Below are the code and all the weights of a small trained network. Each question names an input and a target symbol and asks about switching units off, where a switched-off unit gives its printed mean instead of its output.

import numpy as np


def w(rows, s, z=0):
    codes = np.array(rows[::2]) - 128.0
    scale = np.full(codes.shape[1], s)
    scale[-1] = z or s
    return codes * scale


def norm(h):
    return h / np.sqrt((h * h).mean(-1, keepdims=True) + 1e-5)


def f(y):
    return y / 2 * (1 + np.tanh(0.7978845608 * (y + 0.044715 * y**3)))


def softmax(a):
    e = np.exp(a - a.max(-1, keepdims=True))
    return e / e.sum(-1, keepdims=True)


def log_softmax(a):
    a = a - a.max(-1, keepdims=True)
    return a - np.log(np.exp(a).sum(-1, keepdims=True))


def net(x, mask):
    ids = ['αγδεηθπσφ'.index(c) for c in x.split()]
    T = len(ids)
    res = E[ids] + P[:T]
    q, k, v = (norm(res) @ M[0].T for M in (Q, K, V))
    z = softmax(np.where(np.tri(T) > 0, q @ k.T / 2**0.5, -1e9)) @ v
    res = res + np.where(mask[0], z, O[0][:, -1]) @ O[0][:, :-1]
    y = f(norm(res) @ A[0][:, :-1].T + A[0][:, -1])
    res = res + np.where(mask[1:17], y, B[0][:, -1]) @ B[0][:, :-1]
    return log_softmax(norm(res)[-1] @ U[:, :-1].T + U[:, -1])


Q, K, V, O, A, B = {}, {}, {}, {}, {}, {}
E = w([
[188,129,130,153,53],'α',
[149,50,180,150,99],'γ',
[165,95,135,130,110],'δ',
[254,119,123,170,109],'ε',
[245,81,60,111,51],'η',
[170,122,110,98,71],'θ',
[214,143,84,152,57],'π',
[89,59,206,47,114],'σ',
[185,65,29,141,68],'φ',
],0.008)
P = w([
[78,160,127,139,135],'0',
[145,57,52,38,143],'1',
[239,154,192,52,34],'2',
[104,150,156,130,228],'3',
[139,67,60,64,151],'4',
[118,53,225,93,8],'5',
[68,104,63,229,119],'6',
[123,83,61,59,147],'7',
[113,30,167,105,6],'8',
],0.011)
Q[0] = w([
[132,178,148,132,251],'head 0',
[41,142,73,190,107],'head 0',
],0.011)
K[0] = w([
[5,156,118,192,50],'head 0',
[107,218,178,123,254],'head 0',
],0.01)
V[0] = w([
[138,254,137,22,144],'head 0',
[229,36,37,123,68],'head 0',
],0.0061)
O[0] = w([
[60,255,127,23,87,118],'head 0',
[145,176,146,175,156,254],'head 0',
],0.012,0.0088)
A[0] = w([
[57,130,148,166,78,125],'neuron 0',
[183,170,139,135,52,186],'neuron 1',
[19,203,140,70,127,100],'neuron 2',
[159,92,143,115,231,149],'neuron 3',
[103,33,102,1,82,36],'neuron 4',
[186,23,152,163,51,144],'neuron 5',
[81,154,36,179,132,141],'neuron 6',
[235,101,213,84,69,125],'neuron 7',
[184,57,116,70,118,38],'neuron 8',
[10,126,101,180,196,123],'neuron 9',
[155,167,131,130,27,43],'neuron 10',
[92,82,234,181,127,128],'neuron 11',
[168,140,178,139,208,119],'neuron 12',
[167,203,45,164,111,65],'neuron 13',
[77,34,83,110,134,4],'neuron 14',
[136,71,212,53,180,105],'neuron 15',
],0.0094,0.004)
B[0] = w([
[145,161,94,187,194,142],'neuron 0',
[72,96,146,150,133,227],'neuron 1',
[189,129,49,78,36,140],'neuron 2',
[53,131,70,145,100,179],'neuron 3',
[166,123,98,195,173,143],'neuron 4',
[85,99,176,38,93,254],'neuron 5',
[179,200,213,66,162,164],'neuron 6',
[63,153,215,160,37,225],'neuron 7',
[86,242,125,132,165,141],'neuron 8',
[119,188,125,207,80,133],'neuron 9',
[52,81,36,173,146,169],'neuron 10',
[212,164,83,97,74,168],'neuron 11',
[75,143,130,168,108,169],'neuron 12',
[125,131,165,78,168,191],'neuron 13',
[89,126,199,117,253,132],'neuron 14',
[152,101,169,103,224,136],'neuron 15',
],0.0071,0.0076)
U = w([
[158,64,58,120,164,188],'α',
[89,223,93,113,126,30],'γ',
[211,78,90,224,126,109],'δ',
[195,163,143,162,165,87],'ε',
[52,111,58,140,145,88],'η',
[62,71,162,116,208,1],'θ',
[143,137,103,93,26,218],'π',
[105,133,206,147,97,207],'σ',
[106,5,132,125,101,128],'φ',
],0.015,0.0049)

Each question gives the input, a string of symbols that net reads in full, and the target symbol t.
The units are the heads (2 rows each of Q, K, V and O) and the neurons (one row each of A and B). Each row of codes is followed by its name. A weight is (code - 128) times the scale printed after its matrix; where a second scale follows, it is the last column's (O, A, B and U).
mask holds one flag per unit, heads first, then neurons. A switched-off unit (its flag False) gives its mean, the last column of its rows in O or B, instead of its output. The means were averaged over made-up inputs and are rounded, as every weight is.
A unit's drop is (log p(t) with every unit on - log p(t) with that unit switched off) / (log p(t) with every unit on - log p(t) with every unit switched off).
The circuit of an input: a set's keep is (log p(t) with only the set's units on - log p(t) with every unit switched off) / (log p(t) with every unit on - log p(t) with every unit switched off). Starting from the 12 units with the biggest drops (on a tie, the unit counted first), units are removed one at a time, each time the one whose removal leaves the highest keep (on an exact tie, the one counted first), for as long as the keep stays at least 0.8.
units of the circuit, in order: the units of the circuit, biggest drop first
unit that matters most: the unit with the biggest drop
top k neurons: the k neurons with the biggest drops, biggest first
drop when u is switched off: that unit's drop, to one decimal
input α η σ π, target η: top 2 neurons : neuron 3; neuron 7
input θ δ δ φ φ θ φ α, target σ: unit that matters most : neuron 10
input φ π π φ φ η α, target δ: units of the circuit, in order : head 0; neuron 7
input δ α γ π γ θ ε, target γ: units of the circuit, in order : head 0; neuron 6; neuron 7
input θ φ γ φ, target π: units of the circuit, in order : head 0; neuron 2
input δ φ φ δ φ θ ε, target θ: top 3 neurons : neuron 14; neuron 7; neuron 6
input θ π δ π θ δ α, target γ: units of the circuit, in order : head 0; neuron 6; neuron 0
input φ η α φ α φ γ, target δ: top 2 neurons : neuron 7; neuron 11
input φ φ θ φ π φ φ, target δ: units of the circuit, in order : head 0; neuron 7; neuron 6
input σ φ φ δ, target α: units of the circuit, in order : head 0; neuron 2; neuron 4; neuron 5
input α π σ α, target η: units of the circuit, in order : head 0; neuron 3; neuron 7
input φ φ α α π σ α, target η: top 2 neurons : neuron 7; neuron 0
input φ φ π θ σ δ η, target π: top 2 neurons : neuron 2; neuron 6
input φ ε η π π σ θ η, target ε: top 3 neurons : neuron 5; neuron 10; neuron 7
input π δ ε η α, target σ: units of the circuit, in order : head 0; neuron 11
input γ π δ η φ φ ε φ γ, target π: units of the circuit, in order : neuron 11
input θ σ θ θ α γ γ φ, target α: top 2 neurons : neuron 7; neuron 4
input α ε π α θ α ε δ, target η: top 4 neurons : neuron 3; neuron 7; neuron 11; neuron 12
input δ γ π θ, target θ: top 2 neurons : neuron 14; neuron 8
input ε γ θ θ θ, target γ: units of the circuit, in order : neuron 8
input δ ε α δ π φ φ, target θ: top 2 neurons : neuron 14; neuron 6
input θ α θ θ η η ε π, target ε: top 2 neurons : neuron 5; neuron 7
input δ η φ, target σ: drop when neuron 7 is switched off : 0.1
input φ γ γ δ, target δ: drop when head 0 is switched off : 0.3
input π φ ε φ, target γ: drop when head 0 is switched off : 0.5
input θ π σ ε, target π: drop when neuron 12 is switched off : 0.0
input π π α η, target γ: top neuron : neuron 5
